Here is a tiny trained network, its code and every weight. The questions are about switching its units off for an input and a class, where a switched-off unit gives its printed mean instead of its output.

import numpy as np


def w(rows, s, z=0):
    codes = np.array(rows[::2]) - 128.0
    scale = np.full(codes.shape[1], s)
    scale[-1] = z or s
    return codes * scale


def f(y):
    return y / 2 * (1 + np.tanh(0.7978845608 * (y + 0.044715 * y**3)))


def log_softmax(a):
    a = a - a.max(-1, keepdims=True)
    return a - np.log(np.exp(a).sum(-1, keepdims=True))


def net(x, mask):
    res = np.array(x, float).reshape(1, 8) / 4 @ E
    y = f(res @ A[0][:, :-1].T + A[0][:, -1])
    res = res + np.where(mask, y, B[0][:, -1]) @ B[0][:, :-1]
    return log_softmax(res[-1] @ U[:, :-1].T + U[:, -1])


A, B = {}, {}
E = w([
[121,112,145,123,124,137,121,130,126,142],'x0',
[124,119,129,130,127,129,122,129,127,130],'x1',
[197,101,172,159,117,169,180,252,213,50],'x2',
[123,126,129,132,124,137,127,123,133,130],'x3',
[75,178,224,231,165,160,57,68,101,60],'x4',
[44,219,112,149,30,122,80,200,179,162],'x5',
[122,131,124,118,128,130,136,125,127,124],'x6',
[131,210,183,173,144,253,251,122,104,220],'x7',
],0.0051)
A[0] = w([
[56,212,124,144,31,110,92,169,203,166,38],'neuron 0',
[80,177,205,186,181,181,79,91,123,61,72],'neuron 1',
[190,114,158,140,146,158,130,231,207,48,56],'neuron 2',
[173,106,146,163,137,172,152,226,195,55,55],'neuron 3',
[154,47,105,121,94,4,4,120,176,32,23],'neuron 4',
[163,121,51,54,123,148,164,168,159,193,3],'neuron 5',
[81,157,222,190,157,145,65,97,113,45,51],'neuron 6',
[61,211,101,152,37,135,97,199,139,147,48],'neuron 7',
[186,76,142,105,235,144,187,77,62,75,29],'neuron 8',
],0.0047,0.0042)
B[0] = w([
[223,34,48,139,185,246,50,91,206,42,183],'neuron 0',
[217,56,43,118,6,73,202,227,81,192,196],'neuron 1',
[48,204,26,122,209,47,35,55,26,253,179],'neuron 2',
[77,224,59,143,209,81,29,34,58,238,173],'neuron 3',
[189,240,236,248,27,192,249,49,222,252,251],'neuron 4',
[244,28,35,171,4,95,196,221,53,209,132],'neuron 5',
[226,12,5,78,43,60,164,252,34,175,185],'neuron 6',
[198,46,104,154,185,239,73,53,201,65,176],'neuron 7',
[197,40,103,178,191,243,25,62,234,77,177],'neuron 8',
],0.0067,0.0029)
U = w([
[194,224,235,228,56,205,233,72,186,236,56],'0',
[215,12,9,74,22,39,150,253,29,140,1],'1',
[196,30,70,116,220,245,11,77,215,24,13],'2',
[26,224,39,82,224,30,10,27,23,234,47],'3',
[92,172,168,103,121,102,144,156,134,77,250],'4',
[94,167,171,77,130,107,150,163,154,77,249],'5',
[77,139,178,66,114,94,140,160,144,101,237],'6',
[110,145,179,94,139,100,147,169,140,72,225],'7',
],0.0069,0.0059)

Each question gives the input, the list of numbers given to net, and the class t.
The units are the neurons (one row each of A and B). Each row of codes is followed by its name. A weight is (code - 128) times the scale printed after its matrix; where a second scale follows, it is the last column's (A, B and U).
mask holds one flag per neuron, in row order. A switched-off neuron (its flag False) gives its mean, the last column of its row in B, instead of its output. The means were averaged over made-up inputs and are rounded, as every weight is.
A unit's drop is (log p(t) with every unit on - log p(t) with that unit switched off) / (log p(t) with every unit on - log p(t) with every unit switched off).
The circuit of an input: a set's keep is (log p(t) with only the set's units on - log p(t) with every unit switched off) / (log p(t) with every unit on - log p(t) with every unit switched off). Starting from all 9 units, units are removed one at a time, each time the one whose removal leaves the highest keep (on an exact tie, the one counted first), for as long as the keep stays at least 0.8.
circuit, biggest first: the units of the circuit, biggest drop first
most important unit: the unit with the biggest drop
k most important neurons: the k neurons with the biggest drops, biggest first
drop of u: that unit's drop, to one decimal
input [1,8,-1,4,-7,8,-6,-4], class 2: circuit, biggest first	neuron 0; neuron 7
input [3,-1,0,7,3,8,3,-5], class 2: circuit, biggest first	neuron 0
input [3,-3,-2,2,-1,8,4,7], class 2: 2 most important neurons	neuron 0; neuron 7
input [2,7,-6,6,5,3,8,-5], class 5: 3 most important neurons	neuron 2; neuron 3; neuron 4
input [8,6,-6,-1,8,8,2,-5], class 1: circuit, biggest first	neuron 6; neuron 1
input [0,-6,6,7,1,-7,5,6], class 2: 2 most important neurons	neuron 8; neuron 4
input [0,-5,6,1,0,1,-5,-1], class 3: 2 most important neurons	neuron 2; neuron 3
input [6,7,-8,-8,4,-8,3,0], class 2: 3 most important neurons	neuron 8; neuron 2; neuron 3
input [5,6,5,5,4,-7,1,6], class 2: 2 most important neurons	neuron 8; neuron 4
input [4,1,7,-2,-7,7,-6,5], class 1: 2 most important neurons	neuron 5; neuron 4
input [1,-2,-5,-6,7,4,6,5], class 1: circuit, biggest first	neuron 1; neuron 6
input [4,-4,4,0,7,8,7,7], class 2: 2 most important neurons	neuron 0; neuron 7
input [-7,-5,3,-2,-3,-8,-5,5], class 2: 2 most important neurons	neuron 8; neuron 4
input [-8,3,0,-3,-5,8,4,-2], class 2: most important unit	neuron 0
input [-4,1,7,1,5,8,-6,-7], class 2: 2 most important neurons	neuron 0; neuron 7
input [-7,2,-5,6,4,-8,2,5], class 2: 2 most important neurons	neuron 8; neuron 4
input [-7,6,-6,5,7,-6,-3,-1], class 1: 2 most important neurons	neuron 6; neuron 1
input [-8,-6,-8,-8,2,8,-1,3], class 2: 2 most important neurons	neuron 0; neuron 7
input [-5,7,-4,5,7,3,-4,-6], class 1: drop of neuron 7	0.0
input [0,-4,-2,-7,7,-4,3,-7], class 0: most important unit	neuron 4
input [6,-6,-5,-6,-6,0,8,-7], class 5: drop of neuron 6	0.2
input [1,7,8,-7,6,-4,-3,4], class 3: drop of neuron 4	0.1
